Below are the code and all the weights of a small trained network. Each question names an input and a class and asks about switching units off, where a switched-off unit gives its printed mean instead of its output.

import numpy as np


def w(rows, s, z=0):
    codes = np.array(rows[::2]) - 128.0
    scale = np.full(codes.shape[1], s)
    scale[-1] = z or s
    return codes * scale


def f(y):
    return np.maximum(y, 0)


def log_softmax(a):
    a = a - a.max(-1, keepdims=True)
    return a - np.log(np.exp(a).sum(-1, keepdims=True))


def net(x, mask):
    res = np.array(x, float).reshape(1, 4) / 4 @ E
    y = f(res @ A[0][:, :-1].T + A[0][:, -1])
    res = res + np.where(mask, y, B[0][:, -1]) @ B[0][:, :-1]
    return log_softmax(res[-1] @ U[:, :-1].T + U[:, -1])


A, B = {}, {}
E = w([
[59,253,7,255],'x0',
[119,130,114,113],'x1',
[220,249,158,29],'x2',
[113,127,109,125],'x3',
],0.006)
A[0] = w([
[48,20,147,188,197],'n1',
[196,64,146,90,200],'n2',
[148,45,149,238,133],'n3',
[65,29,49,154,126],'n4',
[117,74,74,169,117],'n5',
[206,222,177,85,219],'n6',
[149,203,104,210,109],'n7',
[97,174,132,56,110],'n8',
[142,68,194,60,241],'n9',
[175,117,186,101,233],'n10',
[88,124,95,124,170],'n11',
[184,195,71,134,224],'n12',
[173,169,73,77,254],'n13',
[92,142,105,100,116],'n14',
[52,193,73,122,105],'n15',
[145,78,201,16,158],'n16',
[128,136,143,140,81],'n17',
[208,198,124,105,153],'n18',
[114,255,56,244,127],'n19',
[159,80,148,199,184],'n20',
],0.0089,0.0027)
B[0] = w([
[122,229,77,182,237],'n1',
[25,184,145,181,192],'n2',
[137,148,21,129,199],'n3',
[184,152,118,171,214],'n4',
[137,142,88,131,177],'n5',
[150,154,115,236,212],'n6',
[85,155,189,128,193],'n7',
[132,148,67,136,155],'n8',
[81,169,148,179,214],'n9',
[77,152,117,207,185],'n10',
[134,141,135,165,159],'n11',
[90,144,113,175,193],'n12',
[122,125,97,176,187],'n13',
[86,158,97,152,138],'n14',
[84,135,150,126,185],'n15',
[94,207,148,143,213],'n16',
[128,111,124,103,128],'n17',
[180,152,2,160,186],'n18',
[67,148,215,140,254],'n19',
[87,192,59,139,174],'n20',
],0.0063,0.0089)
U = w([
[165,180,44,187,105],'0',
[39,165,220,144,76],'1',
[111,176,101,136,253],'2',
[143,101,151,236,240],'3',
[150,166,107,83,132],'4',
[207,101,128,105,2],'5',
[193,2,205,74,65],'6',
[192,57,194,73,26],'7',
],0.0087,0.0034)

Each question gives the input, the list of numbers given to net, and the class t.
The units are the neurons (one row each of A and B). Each row of codes is followed by its name. A weight is (code - 128) times the scale printed after its matrix; where a second scale follows, it is the last column's (A, B and U).
mask holds one flag per neuron, in row order. A switched-off neuron (its flag False) gives its mean, the last column of its row in B, instead of its output. The means were averaged over made-up inputs and are rounded, as every weight is.
A unit's drop is (log p(t) with every unit on - log p(t) with that unit switched off) / (log p(t) with every unit on - log p(t) with every unit switched off).
The circuit of an input: a set's keep is (log p(t) with only the set's units on - log p(t) with every unit switched off) / (log p(t) with every unit on - log p(t) with every unit switched off). Starting from the 12 units with the biggest drops (on a tie, the unit counted first), units are removed one at a time, each time the one whose removal leaves the highest keep (on an exact tie, the one counted first), for as long as the keep stays at least 0.8.
units of the circuit, in order: the units of the circuit, biggest drop first
top k neurons: the k neurons with the biggest drops, biggest first
drop of u: that unit's drop, to one decimal
input [-5,4,-8,3], class 0: top 3 neurons -> (n1, n3, n19)
input [8,4,-5,-2], class 1: units of the circuit, in order -> (n19)
input [7,4,2,-5], class 1: units of the circuit, in order -> (n19, n7)
input [-4,2,8,-3], class 0: units of the circuit, in order -> (n18, n6)
input [-7,5,-8,-8], class 0: units of the circuit, in order -> (n1, n3)
input [-8,-2,-2,0], class 1: units of the circuit, in order -> (n2, n16)
input [5,0,-2,0], class 1: units of the circuit, in order -> (n19, n18)
input [7,3,0,2], class 1: units of the circuit, in order -> (n19, n7)
input [-8,-6,-8,-5], class 0: drop of n18 -> -0.1
input [-8,-7,-8,1], class 0: drop of n2 -> -0.1
input [-1,2,-8,3], class 0: drop of n20 -> 0.0
